Below is a small trained network, with its code and all its weights. Each question gives an input and a target symbol and asks what happens when units are switched off, that is, made to give their printed mean instead of their output.

import numpy as np


def w(rows, s, z=0):
    codes = np.array(rows[::2]) - 128.0
    scale = np.full(codes.shape[1], s)
    scale[-1] = z or s
    return codes * scale


def f(y):
    return y / 2 * (1 + np.tanh(0.7978845608 * (y + 0.044715 * y**3)))


def softmax(a):
    e = np.exp(a - a.max(-1, keepdims=True))
    return e / e.sum(-1, keepdims=True)


def log_softmax(a):
    a = a - a.max(-1, keepdims=True)
    return a - np.log(np.exp(a).sum(-1, keepdims=True))


def net(x, mask):
    ids = ['γδεηλμξπσω'.index(c) for c in x.split()]
    T = len(ids)
    res = E[ids] + P[:T]
    u = 0
    for l in range(2):
        r = res
        for j in range(2):
            rows = slice(2 * j, 2 * j + 2)
            q, k, v = (r @ M[l][rows].T for M in (Q, K, V))
            z = softmax(np.where(np.tri(T) > 0, q @ k.T / 2**0.5, -1e9)) @ v
            o = O[l][rows]
            res = res + np.where(mask[u + j], z, o[:, -1]) @ o[:, :-1]
        u += 2
        y = f(res @ A[l][:, :-1].T + A[l][:, -1])
        res = res + np.where(mask[u : u + 8], y, B[l][:, -1]) @ B[l][:, :-1]
        u += 8
    return log_softmax(res[-1] @ U[:, :-1].T + U[:, -1])


Q, K, V, O, A, B = {}, {}, {}, {}, {}, {}
E = w([
[86,134,55],'γ',
[107,134,45],'δ',
[67,135,187],'ε',
[144,146,54],'η',
[172,146,226],'λ',
[144,152,170],'μ',
[33,142,163],'ξ',
[57,194,128],'π',
[184,215,112],'σ',
[249,116,153],'ω',
],0.019)
P = w([
[75,155,184],'0',
[111,189,1],'1',
[140,81,238],'2',
[101,167,26],'3',
[127,86,229],'4',
[94,156,40],'5',
[138,92,233],'6',
[96,138,56],'7',
[117,94,230],'8',
],0.0072)
Q[0] = w([
[124,56,110],'0.h1',
[116,97,113],'0.h1',
[149,110,115],'0.h2',
[126,2,126],'0.h2',
],0.023)
K[0] = w([
[222,127,200],'0.h1',
[167,146,146],'0.h1',
[93,196,167],'0.h2',
[251,90,186],'0.h2',
],0.018)
V[0] = w([
[35,252,13],'0.h1',
[19,199,35],'0.h1',
[10,21,18],'0.h2',
[155,37,152],'0.h2',
],0.0037)
O[0] = w([
[106,184,191,253],'0.h1',
[157,127,42,227],'0.h1',
[42,134,121,161],'0.h2',
[201,254,155,62],'0.h2',
],0.0079,0.0041)
A[0] = w([
[121,115,112,193],'0.n1',
[67,133,110,70],'0.n2',
[101,169,251,154],'0.n3',
[102,135,159,77],'0.n4',
[102,82,194,83],'0.n5',
[126,167,138,194],'0.n6',
[54,70,140,111],'0.n7',
[21,169,141,254],'0.n8',
],0.017,0.006)
B[0] = w([
[166,1,111,145],'0.n1',
[38,233,99,166],'0.n2',
[103,85,189,220],'0.n3',
[110,118,100,139],'0.n4',
[85,167,65,150],'0.n5',
[196,82,201,161],'0.n6',
[143,176,191,164],'0.n7',
[186,116,124,252],'0.n8',
],0.0076,0.017)
Q[1] = w([
[9,190,121],'1.h1',
[87,126,79],'1.h1',
[204,207,176],'1.h2',
[128,136,108],'1.h2',
],0.011)
K[1] = w([
[42,70,111],'1.h1',
[106,95,115],'1.h1',
[75,34,46],'1.h2',
[1,119,97],'1.h2',
],0.0087)
V[1] = w([
[81,132,84],'1.h1',
[106,255,127],'1.h1',
[179,149,101],'1.h2',
[177,192,137],'1.h2',
],0.012)
O[1] = w([
[201,79,59,3],'1.h1',
[55,212,178,166],'1.h1',
[197,142,45,111],'1.h2',
[182,196,254,176],'1.h2',
],0.0063,0.0049)
A[1] = w([
[157,158,173,217],'1.n1',
[139,211,103,3],'1.n2',
[104,114,188,182],'1.n3',
[102,126,124,107],'1.n4',
[25,32,167,3],'1.n5',
[215,5,181,7],'1.n6',
[104,56,170,108],'1.n7',
[141,144,209,150],'1.n8',
],0.013,0.0041)
B[1] = w([
[179,57,254,211],'1.n1',
[86,167,58,148],'1.n2',
[92,77,30,224],'1.n3',
[119,194,179,129],'1.n4',
[194,244,96,187],'1.n5',
[38,131,7,195],'1.n6',
[158,198,117,183],'1.n7',
[124,73,92,249],'1.n8',
],0.0067,0.016)
U = w([
[108,199,121,3],'γ',
[70,145,73,13],'δ',
[182,178,138,130],'ε',
[214,106,76,161],'η',
[109,90,40,149],'λ',
[89,94,52,114],'μ',
[59,136,148,158],'ξ',
[61,89,160,193],'π',
[153,82,161,212],'σ',
[89,5,105,116],'ω',
],0.015,0.0057)

Each question gives the input, a string of symbols that net reads in full, and the target symbol t.
The units are the heads (2 rows each of Q, K, V and O) and the neurons (one row each of A and B). Each row of codes is followed by its name. A weight is (code - 128) times the scale printed after its matrix; where a second scale follows, it is the last column's (O, A, B and U).
mask holds one flag per unit, layer by layer, with each layer's heads first. A switched-off unit (its flag False) gives its mean, the last column of its rows in O or B, instead of its output. The means were averaged over made-up inputs and are rounded, as every weight is.
A unit's drop is (log p(t) with every unit on - log p(t) with that unit switched off) / (log p(t) with every unit on - log p(t) with every unit switched off).
The circuit of an input: a set's keep is (log p(t) with only the set's units on - log p(t) with every unit switched off) / (log p(t) with every unit on - log p(t) with every unit switched off). Starting from the 12 units with the biggest drops (on a tie, the unit counted first), units are removed one at a time, each time the one whose removal leaves the highest keep (on an exact tie, the one counted first), for as long as the keep stays at least 0.8.
circuit, biggest first: the units of the circuit, biggest drop first
most important unit: the unit with the biggest drop
top k neurons: the k neurons with the biggest drops, biggest first
k most important neurons of layer l: the k neurons of layer l with the biggest drops, biggest first
which heads matter: for each layer, one digit per head in row order, 1 if its drop is at least 0.15 and else 0, layers parted by /
input ε ω μ σ ω μ ε, target ω: top 3 neurons : (1.n3, 1.n8, 0.n2)
input σ ε δ, target σ: which heads matter : 00 / 01
input σ π η, target σ: which heads matter : 00 / 11
input ω λ σ, target ω: most important unit : 0.n2
input σ ε ε μ, target σ: which heads matter : 00 / 00
input δ ω δ π, target γ: top 2 neurons : (0.n2, 1.n3)
input σ δ ε, target σ: circuit, biggest first : (1.n1, 1.h2, 0.n3)
input η γ ω π ε, target ω: top 4 neurons : (1.n3, 1.n8, 1.n6, 1.n1)
input ε ω γ σ π, target σ: circuit, biggest first : (1.n6, 0.n8)
input η ε ω π, target γ: circuit, biggest first : (0.n3, 1.n3, 1.n8)
input γ σ ε, target σ: 3 most important neurons of layer 0 : (0.n7, 0.n5, 0.n3)
input γ ε μ λ, target ω: which heads matter : 10 / 00
input ξ ε ξ γ, target δ: circuit, biggest first : (0.n2, 0.h2, 1.h1)
input γ ε μ σ, target ε: top 4 neurons : (0.n3, 1.n3, 1.n6, 0.n6)
input σ λ π, target σ: most important unit : 1.n6
input ξ σ λ λ, target ω: which heads matter : 00 / 00
input ε η γ η γ γ, target δ: which heads matter : 01 / 00
input μ ε η λ λ, target λ: which heads matter : 00 / 00
input σ μ ω δ μ, target ω: which heads matter : 01 / 01
input ξ π π ε γ, target π: which heads matter : 00 / 01
input π μ λ λ η γ μ γ σ, target σ: which heads matter : 10 / 00
input μ σ ω η μ γ π ω μ, target ω: 3 most important neurons of layer 0 : (0.n2, 0.n3, 0.n7)
input η η γ δ ξ μ, target σ: most important neuron of layer 1 : (1.n6)
input λ ξ σ, target σ: 2 most important neurons of layer 0 : (0.n8, 0.n1)
input μ μ λ ε ε, target λ: 3 most important neurons of layer 1 : (1.n3, 1.n5, 1.n6)
input δ σ η, target σ: 2 most important neurons of layer 0 : (0.n2, 0.n3)
input ω ε σ π δ σ σ π γ, target σ: 2 most important neurons of layer 1 : (1.n6, 1.n3)
